Below are the code and all the weights of a small trained network. Each question names an input and a class and asks about switching units off, where a switched-off unit gives its printed mean instead of its output.

import numpy as np


def w(rows, s, z=0):
    codes = np.array(rows[::2]) - 128.0
    scale = np.full(codes.shape[1], s)
    scale[-1] = z or s
    return codes * scale


def f(y):
    return np.maximum(y, 0)


def log_softmax(a):
    a = a - a.max(-1, keepdims=True)
    return a - np.log(np.exp(a).sum(-1, keepdims=True))


def net(x, mask):
    res = np.array(x, float).reshape(1, 5) / 4 @ E
    y = f(res @ A[0][:, :-1].T + A[0][:, -1])
    res = res + np.where(mask, y, B[0][:, -1]) @ B[0][:, :-1]
    return log_softmax(res[-1] @ U[:, :-1].T + U[:, -1])


A, B = {}, {}
E = w([
[181,149,183,80,42,79,114,182,107,8,158],'x0',
[60,11,170,63,118,164,145,136,75,174,209],'x1',
[120,177,132,223,115,153,232,164,2,133,131],'x2',
[204,189,51,90,67,85,40,116,74,243,156],'x3',
[53,65,82,185,98,133,1,188,108,103,84],'x4',
],0.0093)
A[0] = w([
[153,163,153,130,136,141,193,91,69,133,136,100],'n1',
[141,160,160,164,117,120,185,141,90,155,153,69],'n2',
[154,140,143,117,160,149,147,62,145,153,132,119],'n3',
[154,138,174,94,79,134,112,142,137,70,129,106],'n4',
[155,177,87,118,69,91,87,129,93,176,155,22],'n5',
[158,147,105,102,125,105,115,137,228,120,49,122],'n6',
[93,83,85,174,134,139,45,119,126,131,60,55],'n7',
[153,164,116,156,116,91,127,118,159,144,111,88],'n8',
[100,144,88,178,159,181,143,112,120,166,137,69],'n9',
[157,91,139,65,159,105,73,71,255,127,149,2],'n10',
[209,148,174,78,166,117,182,67,171,145,155,91],'n11',
[101,118,92,122,200,142,115,93,153,172,83,73],'n12',
[145,99,147,150,179,129,101,108,182,188,118,61],'n13',
[162,149,131,179,144,147,142,148,66,117,98,149],'n14',
[113,120,194,118,176,143,139,121,116,87,98,161],'n15',
[151,165,194,108,58,59,135,184,73,60,168,30],'n16',
[86,141,90,185,145,150,177,99,87,188,110,136],'n17',
[151,168,56,119,98,113,103,123,60,175,168,58],'n18',
[103,47,166,75,117,172,141,125,47,163,214,106],'n19',
[152,175,89,169,152,99,132,107,169,90,102,95],'n20',
[138,108,116,132,123,97,96,182,106,82,113,93],'n21',
[98,113,170,197,185,149,168,137,166,54,116,67],'n22',
[122,124,181,146,131,156,126,127,148,95,92,40],'n23',
[113,111,115,183,113,145,116,166,27,116,86,101],'n24',
[158,154,106,120,108,94,101,106,72,183,143,45],'n25',
[162,195,110,220,135,127,146,132,95,101,83,76],'n26',
[124,114,152,180,134,171,179,164,147,102,143,8],'n27',
[93,123,152,132,137,136,137,136,157,111,107,2],'n28',
[100,115,115,198,106,146,93,184,111,133,126,59],'n29',
],0.014,0.0049)
B[0] = w([
[107,180,215,129,110,71,55,189,122,66,84,193],'n1',
[146,136,193,89,142,150,52,207,139,89,126,183],'n2',
[116,151,124,121,123,84,85,111,114,65,105,179],'n3',
[164,180,102,113,83,135,167,90,96,133,149,177],'n4',
[146,97,144,187,194,162,143,79,188,147,98,194],'n5',
[71,111,103,110,128,122,127,196,118,186,213,201],'n6',
[141,158,171,165,134,42,98,109,93,74,68,211],'n7',
[110,95,67,138,147,109,148,130,102,151,134,162],'n8',
[159,174,133,92,60,160,202,82,85,107,159,191],'n9',
[170,134,188,104,135,206,48,251,113,123,176,220],'n10',
[105,162,134,154,145,40,96,109,93,57,2,211],'n11',
[147,186,148,112,56,151,179,67,88,101,161,195],'n12',
[169,151,123,80,101,181,190,108,96,108,153,176],'n13',
[116,101,97,51,125,148,82,192,145,109,184,186],'n14',
[161,102,82,144,144,141,128,108,162,156,111,191],'n15',
[170,160,113,78,76,217,212,53,66,115,164,204],'n16',
[191,143,129,70,55,180,136,91,103,138,180,222],'n17',
[152,114,137,155,188,174,155,105,224,170,105,203],'n18',
[43,88,56,151,185,31,145,138,97,176,222,250],'n19',
[75,86,84,179,139,50,208,128,67,173,154,185],'n20',
[146,163,131,142,112,107,117,69,73,74,92,170],'n21',
[151,82,127,202,158,182,122,79,229,173,111,228],'n22',
[138,128,141,151,184,140,129,76,159,169,107,164],'n23',
[167,175,174,122,142,107,56,206,137,96,115,208],'n24',
[135,85,121,170,157,170,105,104,205,168,74,186],'n25',
[81,85,88,114,154,73,136,173,97,184,227,199],'n26',
[162,110,136,147,196,160,123,126,172,151,108,180],'n27',
[125,131,135,170,149,126,126,110,172,143,114,154],'n28',
[122,163,142,109,128,93,69,136,83,96,50,186],'n29',
],0.0094,0.02)
U = w([
[142,99,114,163,184,178,130,65,251,173,93,117],'0',
[141,129,152,112,138,171,77,234,116,123,168,148],'1',
[165,153,112,111,75,178,189,32,60,113,154,105],'2',
[31,88,68,146,178,57,151,136,82,188,195,90],'3',
[127,154,144,147,144,55,78,104,91,61,25,110],'4',
[118,114,81,111,106,107,107,140,149,121,146,250],'5',
[79,95,125,98,93,141,157,144,146,125,56,115],'6',
],0.011,0.022)

Each question gives the input, the list of numbers given to net, and the class t.
The units are the neurons (one row each of A and B). Each row of codes is followed by its name. A weight is (code - 128) times the scale printed after its matrix; where a second scale follows, it is the last column's (A, B and U).
mask holds one flag per neuron, in row order. A switched-off neuron (its flag False) gives its mean, the last column of its row in B, instead of its output. The means were averaged over made-up inputs and are rounded, as every weight is.
A unit's drop is (log p(t) with every unit on - log p(t) with that unit switched off) / (log p(t) with every unit on - log p(t) with every unit switched off).
unit that matters most: the unit with the biggest drop
top k neurons: the k neurons with the biggest drops, biggest first
drop of u: that unit's drop, to one decimal
input [-8,-3,2,1,-7], class 2: unit that matters most => n17
input [0,-7,7,-2,-3], class 1: top 4 neurons => [n19 n2 n1 n14]
input [8,-1,-6,7,-8], class 2: top 4 neurons => [n16 n4 n22 n7]
input [-6,-5,-7,-5,-7], class 1: top 2 neurons => [n10 n6]
input [-7,1,2,-2,-7], class 2: top 4 neurons => [n17 n9 n12 n7]
input [0,-2,2,8,7], class 0: top 2 neurons => [n18 n5]
input [-8,-4,7,-7,-7], class 2: top 3 neurons => [n17 n9 n10]
input [-2,-3,0,-1,-4], class 4: top 2 neurons => [n19 n11]
input [2,6,5,1,6], class 3: top 2 neurons => [n19 n10]
input [-4,2,4,5,-6], class 4: top 3 neurons => [n1 n11 n22]
input [5,7,6,3,5], class 3: top 2 neurons => [n19 n10]
input [2,-1,5,4,-2], class 1: top 2 neurons => [n22 n2]
input [-6,-2,6,5,-1], class 1: top 4 neurons => [n2 n16 n14 n1]
input [-5,6,-1,-5,8], class 4: unit that matters most => n7
input [3,8,3,-7,-2], class 3: top 2 neurons => [n19 n18]
input [5,5,0,-7,8], class 4: top 2 neurons => [n29 n21]
input [-8,-1,7,-4,0], class 2: top 2 neurons => [n9 n17]
input [0,-8,5,6,-1], class 3: drop of n20 => 0.5
input [8,1,-6,-3,-4], class 2: drop of n4 => 0.4
input [1,0,-8,-5,-4], class 1: drop of n4 => 0.0
input [-5,5,8,0,6], class 1: unit that matters most => n24
input [2,-4,-4,3,2], class 1: drop of n23 => 0.1
